Below are the code and all the weights of a small trained network. Each question names an input and a class and asks about switching units off, where a switched-off unit gives its printed mean instead of its output.

import numpy as np


def w(rows, s, z=0):
    codes = np.array(rows[::2]) - 128.0
    scale = np.full(codes.shape[1], s)
    scale[-1] = z or s
    return codes * scale


def f(y):
    return y / 2 * (1 + np.tanh(0.7978845608 * (y + 0.044715 * y**3)))


def log_softmax(a):
    a = a - a.max(-1, keepdims=True)
    return a - np.log(np.exp(a).sum(-1, keepdims=True))


def net(x, mask):
    res = np.array(x, float).reshape(1, 7) / 4 @ E
    y = f(res @ A[0][:, :-1].T + A[0][:, -1])
    res = res + np.where(mask, y, B[0][:, -1]) @ B[0][:, :-1]
    return log_softmax(res[-1] @ U[:, :-1].T + U[:, -1])


A, B = {}, {}
E = w([
[127,126,124,129,129,131,130],'x0',
[238,177,187,136,163,57,238],'x1',
[77,231,35,173,28,62,166],'x2',
[21,90,124,41,171,36,169],'x3',
[128,132,129,127,127,131,130],'x4',
[175,29,120,73,3,151,204],'x5',
[232,112,30,71,154,59,58],'x6',
],0.0051)
A[0] = w([
[154,42,105,100,30,164,179,69],'n0',
[224,172,112,243,64,222,74,173],'n1',
[210,187,184,153,155,44,235,110],'n2',
[27,96,98,138,93,190,23,95],'n3',
[209,186,200,129,181,63,253,158],'n4',
[11,80,101,34,172,17,199,171],'n5',
[89,205,143,183,224,115,68,74],'n6',
[144,57,144,94,21,162,165,48],'n7',
[41,148,249,182,111,181,220,134],'n8',
[104,192,50,163,63,93,156,31],'n9',
[189,47,186,99,200,188,86,111],'n10',
[175,52,194,78,209,199,96,71],'n11',
[106,192,61,157,53,85,149,28],'n12',
[108,194,61,157,55,83,144,55],'n13',
[234,112,23,50,171,33,97,201],'n14',
[92,209,145,175,228,121,66,67],'n15',
[122,196,62,173,51,91,138,89],'n16',
[34,139,247,187,106,185,214,124],'n17',
[90,211,136,179,226,122,65,73],'n18',
[44,88,115,131,144,72,97,251],'n19',
],0.0051,0.0018)
B[0] = w([
[201,139,138,60,125,67,230,179],'n0',
[132,210,225,77,153,197,138,232],'n1',
[78,69,66,117,143,226,112,219],'n2',
[123,68,35,93,110,187,156,198],'n3',
[85,63,10,106,119,255,81,235],'n4',
[141,231,238,76,140,207,88,225],'n5',
[200,116,102,56,78,67,241,180],'n6',
[190,130,104,69,93,61,203,168],'n7',
[176,135,87,181,45,63,30,202],'n8',
[57,48,186,198,199,99,182,168],'n9',
[54,87,176,193,184,84,156,197],'n10',
[42,43,153,218,206,58,174,191],'n11',
[66,62,182,198,206,89,165,167],'n12',
[53,72,177,196,195,112,159,172],'n13',
[145,145,143,188,60,95,22,253],'n14',
[190,102,104,61,80,70,232,180],'n15',
[58,91,192,173,204,129,159,181],'n16',
[181,139,93,183,57,51,35,201],'n17',
[185,109,103,52,89,81,239,182],'n18',
[145,156,131,75,110,187,120,183],'n19',
],0.0064,0.0042)
U = w([
[57,62,186,197,203,68,182,75],'0',
[204,130,93,60,97,51,253,75],'1',
[127,145,126,126,128,137,109,254],'2',
[95,87,5,111,131,238,112,77],'3',
[170,155,111,176,85,40,18,77],'4',
[128,224,254,88,148,204,118,90],'5',
[127,139,126,129,135,123,126,190],'6',
],0.011,0.0076)

Each question gives the input, the list of numbers given to net, and the class t.
The units are the neurons (one row each of A and B). Each row of codes is followed by its name. A weight is (code - 128) times the scale printed after its matrix; where a second scale follows, it is the last column's (A, B and U).
mask holds one flag per neuron, in row order. A switched-off neuron (its flag False) gives its mean, the last column of its row in B, instead of its output. The means were averaged over made-up inputs and are rounded, as every weight is.
A unit's drop is (log p(t) with every unit on - log p(t) with that unit switched off) / (log p(t) with every unit on - log p(t) with every unit switched off).
The circuit of an input: a set's keep is (log p(t) with only the set's units on - log p(t) with every unit switched off) / (log p(t) with every unit on - log p(t) with every unit switched off). Starting from the 12 units with the biggest drops (on a tie, the unit counted first), units are removed one at a time, each time the one whose removal leaves the highest keep (on an exact tie, the one counted first), for as long as the keep stays at least 0.8.
circuit, biggest first: the units of the circuit, biggest drop first
unit that matters most: the unit with the biggest drop
k most important neurons: the k neurons with the biggest drops, biggest first
drop when u is switched off: that unit's drop, to one decimal
input [8,-8,2,-7,-1,8,4], class 1: 2 most important neurons : [n0, n7]
input [-6,5,4,3,6,-2,8], class 4: unit that matters most : n14
input [-3,3,-7,1,5,-5,5], class 0: 2 most important neurons : [n11, n10]
input [1,-6,1,8,-4,0,-2], class 5: 2 most important neurons : [n5, n4]
input [-6,-3,-2,7,-6,-1,-7], class 4: circuit, biggest first : [n17, n8]
input [-4,-5,2,8,4,-5,-8], class 4: 3 most important neurons : [n17, n8, n1]
input [1,-4,2,-7,-5,2,4], class 5: circuit, biggest first : [n1, n4]
input [2,-7,1,8,7,-4,-7], class 5: 2 most important neurons : [n5, n4]
input [-6,-8,0,4,6,8,8], class 1: 4 most important neurons : [n0, n7, n4, n2]
input [-7,-3,-2,7,0,5,5], class 5: circuit, biggest first : [n5, n4]
input [2,-8,6,5,-1,8,8], class 1: 4 most important neurons : [n0, n7, n4, n2]
input [1,-7,8,5,3,-3,0], class 0: 3 most important neurons : [n9, n12, n13]
input [6,-3,-4,-8,2,0,-8], class 4: 3 most important neurons : [n17, n8, n5]
input [4,-3,3,7,5,-2,-6], class 5: 2 most important neurons : [n5, n19]
input [1,-8,-8,-1,-1,-5,7], class 0: circuit, biggest first : [n11]
input [0,-4,3,0,-5,8,-6], class 1: 2 most important neurons : [n0, n7]
input [-7,-4,6,-7,-3,7,-2], class 1: 3 most important neurons : [n0, n7, n5]
input [-4,5,2,6,1,4,-3], class 5: 2 most important neurons : [n5, n3]
input [7,-7,-8,6,0,4,4], class 0: 2 most important neurons : [n11, n10]
input [7,1,-2,1,-1,8,-7], class 1: unit that matters most : n0
input [-2,2,2,8,7,4,-4], class 5: drop when n5 is switched off : 0.9
input [1,5,-2,-6,-1,-6,0], class 1: drop when n15 is switched off : 0.4
input [-6,0,7,-4,0,0,-6], class 0: drop when n9 is switched off : 0.3
input [-5,7,2,0,-3,6,8], class 4: drop when n6 is switched off : 0.1
